Below is a small trained network, with its code and all its weights. Each question gives an input and a class and asks what happens when units are switched off, that is, made to give their printed mean instead of their output.

import numpy as np


def w(rows, s, z=0):
    codes = np.array(rows[::2]) - 128.0
    scale = np.full(codes.shape[1], s)
    scale[-1] = z or s
    return codes * scale


def f(y):
    return y / 2 * (1 + np.tanh(0.7978845608 * (y + 0.044715 * y**3)))


def log_softmax(a):
    a = a - a.max(-1, keepdims=True)
    return a - np.log(np.exp(a).sum(-1, keepdims=True))


def net(x, mask):
    res = np.array(x, float).reshape(1, 3) / 4 @ E
    y = f(res @ A[0][:, :-1].T + A[0][:, -1])
    res = res + np.where(mask, y, B[0][:, -1]) @ B[0][:, :-1]
    return log_softmax(res[-1] @ U[:, :-1].T + U[:, -1])


A, B = {}, {}
E = w([
[112,57,232,86,178,104,161],'x0',
[113,2,68,87,51,102,98],'x1',
[244,92,83,130,140,98,220],'x2',
],0.015)
A[0] = w([
[168,191,149,224,186,128,144,45],'n1',
[125,176,114,166,191,169,171,206],'n2',
[202,139,99,126,62,127,75,115],'n3',
[185,127,77,192,67,93,103,126],'n4',
[117,59,148,93,60,142,95,169],'n5',
[118,119,87,119,134,110,66,166],'n6',
[116,191,68,200,85,173,109,62],'n7',
[181,127,164,155,109,92,203,10],'n8',
[8,155,152,116,38,180,37,58],'n9',
[197,172,163,160,123,162,115,159],'n10',
[99,168,249,177,143,131,159,152],'n11',
[119,98,119,101,153,104,63,94],'n12',
[159,193,120,180,198,192,173,29],'n13',
[98,88,129,45,49,75,109,60],'n14',
[143,78,135,195,170,109,101,101],'n15',
[18,136,134,150,101,147,52,208],'n16',
[120,154,124,139,106,117,135,63],'n17',
[157,88,151,128,166,75,219,81],'n18',
[78,142,154,136,114,134,87,196],'n19',
[133,190,53,209,99,128,79,201],'n20',
[104,65,184,88,163,83,184,20],'n21',
[113,120,168,183,128,125,124,139],'n22',
[110,183,92,157,101,187,157,145],'n23',
[118,165,169,189,174,102,121,150],'n24',
[70,117,207,94,143,106,102,117],'n25',
[164,128,14,135,70,87,167,126],'n26',
[96,125,207,127,224,121,75,177],'n27',
[142,122,164,153,179,139,154,52],'n28',
[189,234,152,135,159,176,184,97],'n29',
[123,196,61,172,108,159,90,65],'n30',
[94,138,116,120,131,109,155,122],'n31',
[97,109,79,145,199,114,124,126],'n32',
[108,156,170,104,101,96,132,133],'n33',
[193,87,35,151,37,83,136,118],'n34',
[122,190,200,133,96,126,90,125],'n35',
[168,182,129,166,190,191,146,230],'n36',
[139,150,145,158,77,225,178,108],'n37',
[128,79,189,71,132,92,164,147],'n38',
[175,59,122,122,126,121,159,113],'n39',
[130,189,89,115,99,170,111,241],'n40',
],0.011)
B[0] = w([
[132,157,106,149,130,78,155,190],'n1',
[115,71,170,108,149,161,89,218],'n2',
[116,117,145,175,68,126,147,176],'n3',
[81,162,128,203,69,64,95,191],'n4',
[174,184,78,150,215,120,178,204],'n5',
[68,115,151,105,119,134,113,174],'n6',
[104,72,206,38,150,206,80,192],'n7',
[162,38,195,50,219,220,49,155],'n8',
[245,224,11,147,174,78,253,239],'n9',
[179,110,128,58,152,185,132,183],'n10',
[74,145,131,140,88,100,96,226],'n11',
[177,99,128,72,145,153,129,148],'n12',
[145,179,48,183,109,75,184,187],'n13',
[167,119,105,29,211,181,103,184],'n14',
[139,157,132,112,165,145,156,130],'n15',
[165,69,141,27,211,191,92,253],'n16',
[164,109,129,123,181,149,100,125],'n17',
[190,156,85,95,216,144,121,188],'n18',
[99,106,143,117,94,166,84,202],'n19',
[212,179,79,129,217,121,164,242],'n20',
[220,183,77,138,177,108,217,177],'n21',
[88,128,156,129,108,112,121,150],'n22',
[155,126,99,58,163,131,199,184],'n23',
[74,98,173,108,77,153,97,192],'n24',
[61,85,184,173,66,129,62,191],'n25',
[83,130,141,213,119,75,90,217],'n26',
[61,162,159,197,75,90,88,225],'n27',
[88,75,170,102,96,137,71,152],'n28',
[214,163,73,122,195,115,171,220],'n29',
[85,72,186,58,170,203,95,189],'n30',
[135,104,120,124,121,119,127,127],'n31',
[105,135,110,111,110,154,152,127],'n32',
[104,119,144,136,97,138,106,149],'n33',
[84,155,151,174,97,83,132,229],'n34',
[42,78,155,128,72,130,105,182],'n35',
[137,30,140,40,111,187,70,237],'n36',
[168,102,110,106,164,125,136,146],'n37',
[125,103,175,41,155,154,108,196],'n38',
[99,136,146,185,119,105,142,177],'n39',
[128,191,131,195,137,60,182,221],'n40',
],0.0074,0.019)
U = w([
[117,83,147,89,141,184,82,4],'0',
[147,162,95,150,154,101,213,208],'1',
[60,126,152,188,3,104,87,248],'2',
],0.02,0.0018)

Each question gives the input, the list of numbers given to net, and the class t.
The units are the neurons (one row each of A and B). Each row of codes is followed by its name. A weight is (code - 128) times the scale printed after its matrix; where a second scale follows, it is the last column's (A, B and U).
mask holds one flag per neuron, in row order. A switched-off neuron (its flag False) gives its mean, the last column of its row in B, instead of its output. The means were averaged over made-up inputs and are rounded, as every weight is.
A unit's drop is (log p(t) with every unit on - log p(t) with that unit switched off) / (log p(t) with every unit on - log p(t) with every unit switched off).
The circuit of an input: a set's keep is (log p(t) with only the set's units on - log p(t) with every unit switched off) / (log p(t) with every unit on - log p(t) with every unit switched off). Starting from the 12 units with the biggest drops (on a tie, the unit counted first), units are removed one at a time, each time the one whose removal leaves the highest keep (on an exact tie, the one counted first), for as long as the keep stays at least 0.8.
circuit, biggest first: the units of the circuit, biggest drop first
unit that matters most: the unit with the biggest drop
k most important neurons: the k neurons with the biggest drops, biggest first
drop when u is switched off: that unit's drop, to one decimal
input [1,-2,-7], class 2: unit that matters most : n27
input [7,0,-5], class 2: circuit, biggest first : (n27; n25)
input [6,-4,8], class 0: 2 most important neurons : (n8; n9)
input [1,7,4], class 1: 3 most important neurons : (n5; n14; n27)
input [5,0,0], class 2: 2 most important neurons : (n16; n9)
input [8,5,1], class 1: 3 most important neurons : (n21; n5; n36)
input [3,-7,7], class 0: 2 most important neurons : (n36; n8)
input [7,-8,7], class 0: 2 most important neurons : (n8; n36)
input [1,0,6], class 0: 3 most important neurons : (n9; n8; n40)
input [-7,-3,-3], class 0: 2 most important neurons : (n7; n30)
input [-5,-7,-5], class 0: 2 most important neurons : (n7; n36)
input [3,-8,7], class 0: 3 most important neurons : (n36; n8; n9)
input [3,-1,-4], class 2: drop when n8 is switched off : 0.0
input [1,3,2], class 1: drop when n36 is switched off : 0.2
input [0,8,-1], class 1: circuit, biggest first : (n5)
input [-6,-7,-5], class 0: drop when n36 is switched off : 0.4
